[[125 148]
 [120 142]
 [144 129]
 [122 125]
 [113 119]
 [108 132]
 [104 132]
 [117 137]
 [120 130]]
=>
[[125]
 [120]
 [144]
 [122]
 [113]
 [108]
 [104]
 [117]
 [120]]

[[126 118 145]
 [126 138 126]
 [126  99 132]
 [140 143 109]
 [134 115 129]
 [138 120 129]
 [139 137 129]
 [134 129 138]
 [120 129 134]]
=>
[[126 145]
 [126 126]
 [126 132]
 [140 109]
 [134 129]
 [138 129]
 [139 129]
 [134 138]
 [120 134]]

[[132 151 109]
 [147 117 140]
 [109 110 140]
 [153 140 136]
 [151 138 109]
 [114 141 148]
 [107 124 130]]
=>
[[132 109]
 [147 140]
 [109 140]
 [153 136]
 [151 109]
 [114 148]
 [107 130]]

[[128 131 126]
 [124 134 123]
 [124 130 126]
 [123 132 125]
 [135 108 145]
 [128 116 138]
 [120 145 118]
 [128 122 133]
 [139 103 152]
 [125 132 125]
 [124 126 129]
 [118 108 144]]
=>
[[128 126]
 [124 123]
 [124 126]
 [123 125]
 [135 145]
 [128 138]
 [120 118]
 [128 133]
 [139 152]
 [125 125]
 [124 129]
 [118 144]]

[[136 128 116 134 134 129 124 128]
 [117 133 116 131 127 110 125 127]
 [117 133 148 119 119 125 133 129]
 [130 122 100 142 121 127 125 128]
 [109 142 129 138 117 106 133 118]
 [123 134 103 145 116 113 130 122]
 [133 125 144 141 112 137 140 121]
 [131 116 131 153 111 137 135 126]
 [126 128  99 135 125 116 123 131]
 [123 136 139 155 108 118 141 115]]
=>
[[136 116 134 124]
 [117 116 127 125]
 [117 148 119 133]
 [130 100 121 125]
 [109 129 117 133]
 [123 103 116 130]
 [133 144 112 140]
 [131 131 111 135]
 [126  99 125 123]
 [123 139 108 141]]

[[140 135 127 116 121 139 115 131 127]
 [127 126 132 133 137 128 126 116 123]
 [140 132 121 133 114 129 119 130 128]
 [126 156 113 112 136 137 131 120 115]
 [122 112 147 107 136 140 118 134 131]
 [137 128 117 153 123 116 133 120 129]
 [121 136 133 123 145 134 130 111 120]
 [127 133 131 115 131 138 121 126 124]
 [119 126 122 136 133 117 143 129 128]
 [127 119 134 124 119 126 128 142 134]]
=>
[[140 127 121 115 127]
 [127 132 137 126 123]
 [140 121 114 119 128]
 [126 113 136 131 115]
 [122 147 136 118 131]
 [137 117 123 133 129]
 [121 133 145 130 120]
 [127 131 131 121 124]
 [119 122 133 143 128]
 [127 134 119 128 134]]

[[121 122 144 130 135 126 117 141 128 115 126 118 105 100 113 144]
 [142 130 137 134 114 131 139 126 151 128 117 139 133 104 144 134]]
=>
[[121 144 135 117 128 126 105 113]
 [142 137 114 139 151 117 133 144]]
---
[[139 123 155 142]
 [111 119 134 155]
 [141 137 117 100]]
=>
[[139 123]
 [111 119]
 [141 137]]

[[157 121]
 [141 143]
 [107 124]
 [129 134]]
=>
[[157 121]
 [141 143]
 [107 124]]

[[122 131]
 [142 133]
 [103 107]
 [113 119]]
=>
[[122 131]
 [142 133]
 [103 107]]

[[115 139]
 [116 121]
 [115 124]
 [121 131]
 [ 99 124]]
=>
[[115 139]
 [116 121]
 [115 124]]

[[142 153]
 [149 112]
 [133 103]
 [ 98 115]
 [107 145]]
=>
[[142 153]
 [149 112]
 [133 103]]

[[121 121 109 143]
 [140 129 130 115]
 [121 124 123 149]
 [106 147 109 119]
 [145 110 122 113]]
=>
[[121 121]
 [140 129]
 [121 124]]

[[128 128 127 126]
 [123 130 115 102]
 [132 130 128 132]]
=>
[[128 128]
 [123 130]
 [132 130]]
---
[[120 143 113 125 137]
 [130 114 143 133 115]
 [128 128 128 128 128]
 [123 132 124 129 128]
 [125 145 111 122 142]
 [133 129 127 126 132]
 [136 129 126 124 135]
 [143 105 150 131 117]
 [124 134 123 127 130]]
=>
[[125 145 111 122 142]
 [120 143 113 125 137]
 [124 134 123 127 130]
 [123 132 124 129 128]
 [136 129 126 124 135]
 [133 129 127 126 132]
 [128 128 128 128 128]
 [130 114 143 133 115]
 [143 105 150 131 117]]

[[126 130 143 131 130 116 125]
 [137 151 111 115 118 142 146]
 [121 113 117 139 116 143 135]
 [129 123 137 126 131 135 140]
 [123 126 127 127 132 130 129]
 [127 137 129 128 117 123 119]
 [116 115 113 139 117 139 134]
 [121 126 119 132 123 146 138]
 [117 130 155 135 125 114 120]
 [114 115 154 140 137 103 104]
 [122 123 114 134 111 126 112]]
=>
[[137 151 111 115 118 142 146]
 [116 115 113 139 117 139 134]
 [122 123 114 134 111 126 112]
 [121 113 117 139 116 143 135]
 [121 126 119 132 123 146 138]
 [123 126 127 127 132 130 129]
 [127 137 129 128 117 123 119]
 [129 123 137 126 131 135 140]
 [126 130 143 131 130 116 125]
 [114 115 154 140 137 103 104]
 [117 130 155 135 125 114 120]]

[[116 136 122 117 120 157 132 108 147 127 131]
 [121 136 106 126 136 107 146 136 134 128 123]]
=>
[[121 136 106 126 136 107 146 136 134 128 123]
 [116 136 122 117 120 157 132 108 147 127 131]]

[[131 118 146 130 141 143 131 135 144 129 117 114]
 [131 123 130 131 131 123 128 128 118 124 131 136]
 [125 130 122 141 126 130 139 143 140 154 143 114]
 [126 120 143 136 133 123 124 137 123 124 130 144]
 [120 134 136 138 138 122 124 144 129 140 133 126]
 [135 133 139 123 120 135 124 140 143 140 115 122]
 [129 127 127 127 130 126 130 127 122 127 131 131]
 [110 128 105 137 118 128 136 126 143 140 149 136]]
=>
[[110 128 105 137 118 128 136 126 143 140 149 136]
 [125 130 122 141 126 130 139 143 140 154 143 114]
 [129 127 127 127 130 126 130 127 122 127 131 131]
 [131 123 130 131 131 123 128 128 118 124 131 136]
 [120 134 136 138 138 122 124 144 129 140 133 126]
 [135 133 139 123 120 135 124 140 143 140 115 122]
 [126 120 143 136 133 123 124 137 123 124 130 144]
 [131 118 146 130 141 143 131 135 144 129 117 114]]

[[127 145 103 157 153 138 140 133 153]
 [139 157 153 111 120 139 114 136 119]
 [116 151 118 147 141 155 127 123 100]
 [112 112 108 123 125 112 155 124 117]
 [152 111 101 149 123 100 136 126 126]
 [147 133 109 138 141 152 123 155 133]
 [110 116 154 143 127 128 102 113 112]
 [111 122 115 154 145 147 152 109 123]
 [148 114 110 124 107 129 158 132 156]
 [106 138 155 153 113 150 144  99 133]]
=>
[[152 111 101 149 123 100 136 126 126]
 [127 145 103 157 153 138 140 133 153]
 [112 112 108 123 125 112 155 124 117]
 [147 133 109 138 141 152 123 155 133]
 [148 114 110 124 107 129 158 132 156]
 [111 122 115 154 145 147 152 109 123]
 [116 151 118 147 141 155 127 123 100]
 [139 157 153 111 120 139 114 136 119]
 [110 116 154 143 127 128 102 113 112]
 [106 138 155 153 113 150 144  99 133]]

[[134 143 124 110 124 128 125 126 133 107 127 132 124]
 [111 123 116 135 120 134 118 112 128 124 127 111 127]]
=>
[[111 123 116 135 120 134 118 112 128 124 127 111 127]
 [134 143 124 110 124 128 125 126 133 107 127 132 124]]

[[126 118 124 130 119 137 119]
 [127 117 117 120 124 154 130]
 [129 137 132 129 133 120 130]
 [127 124 126 132 121 131 118]
 [128 125 127 132 123 129 116]
 [129 133 129 129 126 126 123]
 [126 119 123 129 121 136 120]]
=>
[[127 117 117 120 124 154 130]
 [126 119 123 129 121 136 120]
 [126 118 124 130 119 137 119]
 [127 124 126 132 121 131 118]
 [128 125 127 132 123 129 116]
 [129 133 129 129 126 126 123]
 [129 137 132 129 133 120 130]]

[[142 104 104]
 [113 126 101]
 [152 151 136]
 [105 147 145]]
=>
[[113 126 101]
 [142 104 104]
 [152 151 136]
 [105 147 145]]
